Below is a small trained network, with its code and all its weights. Each question gives an input and a target symbol and asks what happens when units are switched off, that is, made to give their printed mean instead of their output.

import numpy as np


def w(rows, s, z=0):
    codes = np.array(rows[::2]) - 128.0
    scale = np.full(codes.shape[1], s)
    scale[-1] = z or s
    return codes * scale


def f(y):
    return np.maximum(y, 0)


def softmax(a):
    e = np.exp(a - a.max(-1, keepdims=True))
    return e / e.sum(-1, keepdims=True)


def log_softmax(a):
    a = a - a.max(-1, keepdims=True)
    return a - np.log(np.exp(a).sum(-1, keepdims=True))


def net(x, mask):
    ids = ['ΘΛΞΠΣΨαβγεζημτφω'.index(c) for c in x.split()]
    T = len(ids)
    res = E[ids] + P[:T]
    r = res
    for j in range(3):
        rows = slice(2 * j, 2 * j + 2)
        q, k, v = (r @ M[0][rows].T for M in (Q, K, V))
        z = softmax(np.where(np.tri(T) > 0, q @ k.T / 2**0.5, -1e9)) @ v
        o = O[0][rows]
        res = res + np.where(mask[j], z, o[:, -1]) @ o[:, :-1]
    y = f(res @ A[0][:, :-1].T + A[0][:, -1])
    res = res + np.where(mask[3:7], y, B[0][:, -1]) @ B[0][:, :-1]
    return log_softmax(res[-1] @ U[:, :-1].T + U[:, -1])


Q, K, V, O, A, B = {}, {}, {}, {}, {}, {}
E = w([
[147,154,86,137],'Θ',
[129,175,133,170],'Λ',
[143,128,93,132],'Ξ',
[133,153,124,158],'Π',
[158,138,75,141],'Σ',
[101,191,162,157],'Ψ',
[144,123,111,154],'α',
[163,168,134,216],'β',
[138,160,145,166],'γ',
[127,106,143,178],'ε',
[118,74,84,159],'ζ',
[158,172,140,136],'η',
[160,142,178,143],'μ',
[78,73,199,177],'τ',
[142,130,252,154],'φ',
[171,39,86,219],'ω',
],0.022)
P = w([
[242,174,1,72],'0',
[208,186,76,120],'1',
[192,177,128,166],'2',
[172,183,157,219],'3',
[171,192,166,248],'4',
[150,182,163,208],'5',
[136,131,126,176],'6',
[119,106,163,148],'7',
[132,137,149,184],'8',
[137,174,153,167],'9',
[114,122,147,125],'10',
[104,17,130,98],'11',
[125,167,159,114],'12',
[122,201,164,116],'13',
],0.008)
Q[0] = w([
[28,109,105,107],'h0',
[147,105,147,220],'h0',
[137,219,49,79],'h1',
[204,117,6,139],'h1',
[149,161,110,185],'h2',
[61,36,151,136],'h2',
],0.011)
K[0] = w([
[9,152,49,124],'h0',
[115,64,149,185],'h0',
[190,202,167,64],'h1',
[140,85,120,146],'h1',
[129,73,198,152],'h2',
[141,160,145,119],'h2',
],0.012)
V[0] = w([
[255,147,90,182],'h0',
[170,21,163,95],'h0',
[28,76,95,136],'h1',
[23,103,96,172],'h1',
[102,4,248,168],'h2',
[216,167,220,95],'h2',
],0.0083)
O[0] = w([
[165,2,45,122,254],'h0',
[153,44,254,71,115],'h0',
[111,163,106,187,65],'h1',
[51,235,180,115,107],'h1',
[75,71,161,34,145],'h2',
[209,180,176,4,184],'h2',
],0.0088,0.0083)
A[0] = w([
[102,50,118,91,170],'n0',
[157,119,143,54,164],'n1',
[84,124,106,146,5],'n2',
[144,131,2,94,216],'n3',
],0.0074,0.0035)
B[0] = w([
[98,177,220,151,200],'n0',
[115,162,143,247,194],'n1',
[197,115,130,111,128],'n2',
[137,154,184,177,254],'n3',
],0.011,0.0078)
U = w([
[132,136,166,182,182],'Θ',
[117,128,142,133,209],'Λ',
[63,160,158,128,178],'Ξ',
[91,190,106,99,150],'Π',
[135,121,106,115,45],'Σ',
[103,215,100,134,99],'Ψ',
[107,29,152,118,107],'α',
[139,120,102,133,51],'β',
[198,108,128,45,254],'γ',
[2,116,57,206,108],'ε',
[118,97,111,112,74],'ζ',
[149,139,104,94,77],'η',
[158,136,110,106,113],'μ',
[144,122,94,107,39],'τ',
[181,173,198,45,58],'φ',
[151,102,93,108,16],'ω',
],0.0095,0.0077)

Each question gives the input, a string of symbols that net reads in full, and the target symbol t.
The units are the heads (2 rows each of Q, K, V and O) and the neurons (one row each of A and B). Each row of codes is followed by its name. A weight is (code - 128) times the scale printed after its matrix; where a second scale follows, it is the last column's (O, A, B and U).
mask holds one flag per unit, heads first, then neurons. A switched-off unit (its flag False) gives its mean, the last column of its rows in O or B, instead of its output. The means were averaged over made-up inputs and are rounded, as every weight is.
A unit's drop is (log p(t) with every unit on - log p(t) with that unit switched off) / (log p(t) with every unit on - log p(t) with every unit switched off).
The circuit of an input: a set's keep is (log p(t) with only the set's units on - log p(t) with every unit switched off) / (log p(t) with every unit on - log p(t) with every unit switched off). Starting from all 7 units, units are removed one at a time, each time the one whose removal leaves the highest keep (on an exact tie, the one counted first), for as long as the keep stays at least 0.8.
circuit, biggest first: the units of the circuit, biggest drop first
most important unit: the unit with the biggest drop
which heads matter: for each layer, one digit per head in row order, 1 if its drop is at least 0.15 and else 0, layers parted by /
drop of u: that unit's drop, to one decimal
input ζ Ψ Ψ φ γ, target φ: circuit, biggest first => [h2]
input Π μ Ψ μ, target γ: circuit, biggest first => [h2; h1]
input μ μ Ξ, target Θ: circuit, biggest first => [n3; n1; h1; n0]
input τ Ψ β τ Ψ, target Ξ: circuit, biggest first => [h2; h0]
input τ Ψ φ ω φ γ Ψ α Ψ γ μ Σ, target Θ: circuit, biggest first => [n3; n0]
input β Π ω Ψ Π, target α: circuit, biggest first => [h0; h2]
input Π Ψ Ξ μ, target γ: circuit, biggest first => [n3; h1]
input Ξ ζ ζ Θ Λ Λ ζ Ξ Ψ, target ε: which heads matter => 001
input Ψ ζ ζ Ψ ζ Ψ ζ Π, target ε: which heads matter => 011
input τ Π Ψ ζ Ξ τ, target Ξ: circuit, biggest first => [h0; h1]
input Π Λ ζ τ Λ, target Ξ: which heads matter => 101
input β μ Ψ Λ ω ω γ, target α: drop of h2 => 0.3
input ω β Ψ μ Ψ β ζ μ μ μ η Θ, target Θ: drop of n1 => 0.1
input Θ Π Σ, target Θ: drop of n3 => 1.4
input Ψ Ξ Λ Θ φ, target φ: drop of h2 => 0.7
input ζ ζ β, target ε: most important unit => h2
